The rows lie along a hidden order. The number after each row says roughly how far along it the row is, from 0 to 9. A new part has a new order.
2.724 -0.507 -0.398 2.846 -0.409 0.054 -0.617 0.964 -0.196 -0.413 -5.523 -0.901 1.701 1.666 0.059 -0.287 1.156 0.204 -> 1
1.058 -2.032 0.620 -0.476 1.271 -0.658 -0.716 0.040 -0.056 0.676 1.878 0.561 0.073 1.797 0.377 0.834 1.531 -1.740 -> 9
2.618 -2.098 0.313 0.036 -3.418 0.449 -1.368 1.792 -0.059 -0.120 -1.945 -1.136 0.118 2.920 0.191 1.993 -2.038 2.990 -> 4
3.237 -3.542 -0.910 -3.860 1.029 -0.239 -0.481 1.244 0.958 1.669 -1.626 0.964 0.347 -1.592 -0.124 -0.067 -2.925 -0.952 -> 3
2.332 0.119 1.169 0.893 0.199 0.455 -1.284 1.644 0.806 -0.705 -1.591 -0.011 -0.164 2.108 0.391 -0.784 1.976 0.653 -> 0
2.144 1.352 -0.014 -3.997 -0.165 0.979 -1.208 1.348 2.023 0.316 -1.578 -0.131 0.025 3.435 0.464 1.250 0.869 1.571 -> 9
0.658 -1.742 0.607 2.506 2.158 2.545 -0.009 -0.094 0.105 1.154 -1.428 1.306 -0.233 -0.418 -0.214 1.534 1.112 1.537 -> 4
2.462 -1.805 -0.040 6.940 2.911 -0.754 -0.904 -2.140 -1.372 -0.415 0.746 -0.710 0.156 -1.325 -0.040 0.976 0.741 -1.125 -> 1
0.806 1.587 0.803 5.056 -0.347 3.238 -0.161 0.628 0.822 1.016 0.588 0.961 0.201 1.075 0.414 0.160 -0.700 -0.428 -> 1
1.842 -2.943 0.788 0.766 -0.284 0.407 -0.518 1.569 1.047 0.601 -3.814 0.501 1.000 0.141 -0.040 1.203 -0.296 -1.804 -> 1
0.467 -0.398 0.673 6.590 2.386 0.430 -0.749 -0.593 -1.545 0.291 -0.001 1.246 0.204 -0.876 0.609 0.813 1.006 2.944 -> 1
1.567 -1.214 0.110 6.185 -0.509 -0.150 -0.317 0.803 -1.977 -0.118 -5.702 -0.981 -0.010 0.265 0.804 1.148 1.013 -0.853 -> 2

Next part:
-2.080 0.430 -1.608 -0.528 -0.232 0.419 -2.608 -0.124 2.089 1.187 0.331 0.344 -0.341 -0.728 0.608 3.694 -0.934 1.618 -0.623 -0.525 1.061 -> 6
1.803 -3.708 1.658 0.433 -1.786 -3.131 2.601 -0.561 -5.353 0.943 1.175 -0.971 -0.208 0.159 1.977 -0.663 0.184 -1.865 0.582 -2.264 -1.326 -> 1
2.552 -3.821 -1.924 1.043 -6.330 -1.481 0.622 -0.394 2.151 -2.977 -1.957 1.822 0.202 -0.560 1.911 -3.923 -0.064 -1.028 0.500 7.035 -0.039 -> 4
-1.309 -0.095 -0.741 0.171 -0.029 -0.984 -0.191 -0.525 -2.093 1.775 0.557 0.234 -0.781 -1.068 1.324 3.227 1.263 0.505 -0.631 -3.001 -0.317 -> 4
1.823 1.051 0.831 0.598 -1.419 1.793 4.116 -1.364 2.738 -5.071 -0.405 -1.192 0.809 0.745 -0.411 1.702 2.227 0.606 0.828 1.804 -0.010 -> 2
-0.143 -3.546 3.564 -1.209 -0.462 0.057 -2.124 0.104 -1.189 3.830 1.524 -2.718 2.751 1.057 -0.145 7.805 0.491 1.414 -0.218 -6.096 1.454 -> 2
1.902 -3.991 -4.990 1.814 -6.920 -3.512 1.054 -0.302 0.125 -2.026 -2.550 4.327 -1.546 -2.365 3.360 -8.624 -0.502 -2.759 0.279 9.557 -1.219 -> 6
-0.048 -3.231 -6.043 1.091 -1.495 -2.203 -1.709 0.487 3.470 -0.036 -0.871 4.386 -1.791 -2.330 2.490 -8.632 -0.887 -1.432 -0.380 8.236 -0.606 -> 9
-0.693 -2.407 -6.593 1.500 -1.041 -1.875 -1.881 0.612 3.795 -0.668 -0.710 4.371 -1.995 -2.789 1.992 -8.144 -0.941 -1.110 -0.516 8.536 -0.755 -> 9
-1.578 4.062 -2.097 0.319 2.957 3.130 1.955 -0.924 4.191 -3.652 -0.443 -0.289 -0.405 0.322 -0.724 4.578 3.398 2.422 -0.695 -0.247 0.746 -> 5
0.740 2.540 2.693 0.003 2.149 0.485 5.537 -1.587 -0.847 -4.448 1.544 -2.751 0.442 1.169 -1.091 7.383 -1.018 0.802 0.659 -4.865 -0.142 -> 0
-1.991 1.039 -3.607 0.809 -0.665 -0.681 -1.275 -0.183 0.713 -0.340 -0.357 1.576 -2.027 -2.370 1.419 -0.886 -1.238 0.231 -0.399 2.884 -0.206 -> 7
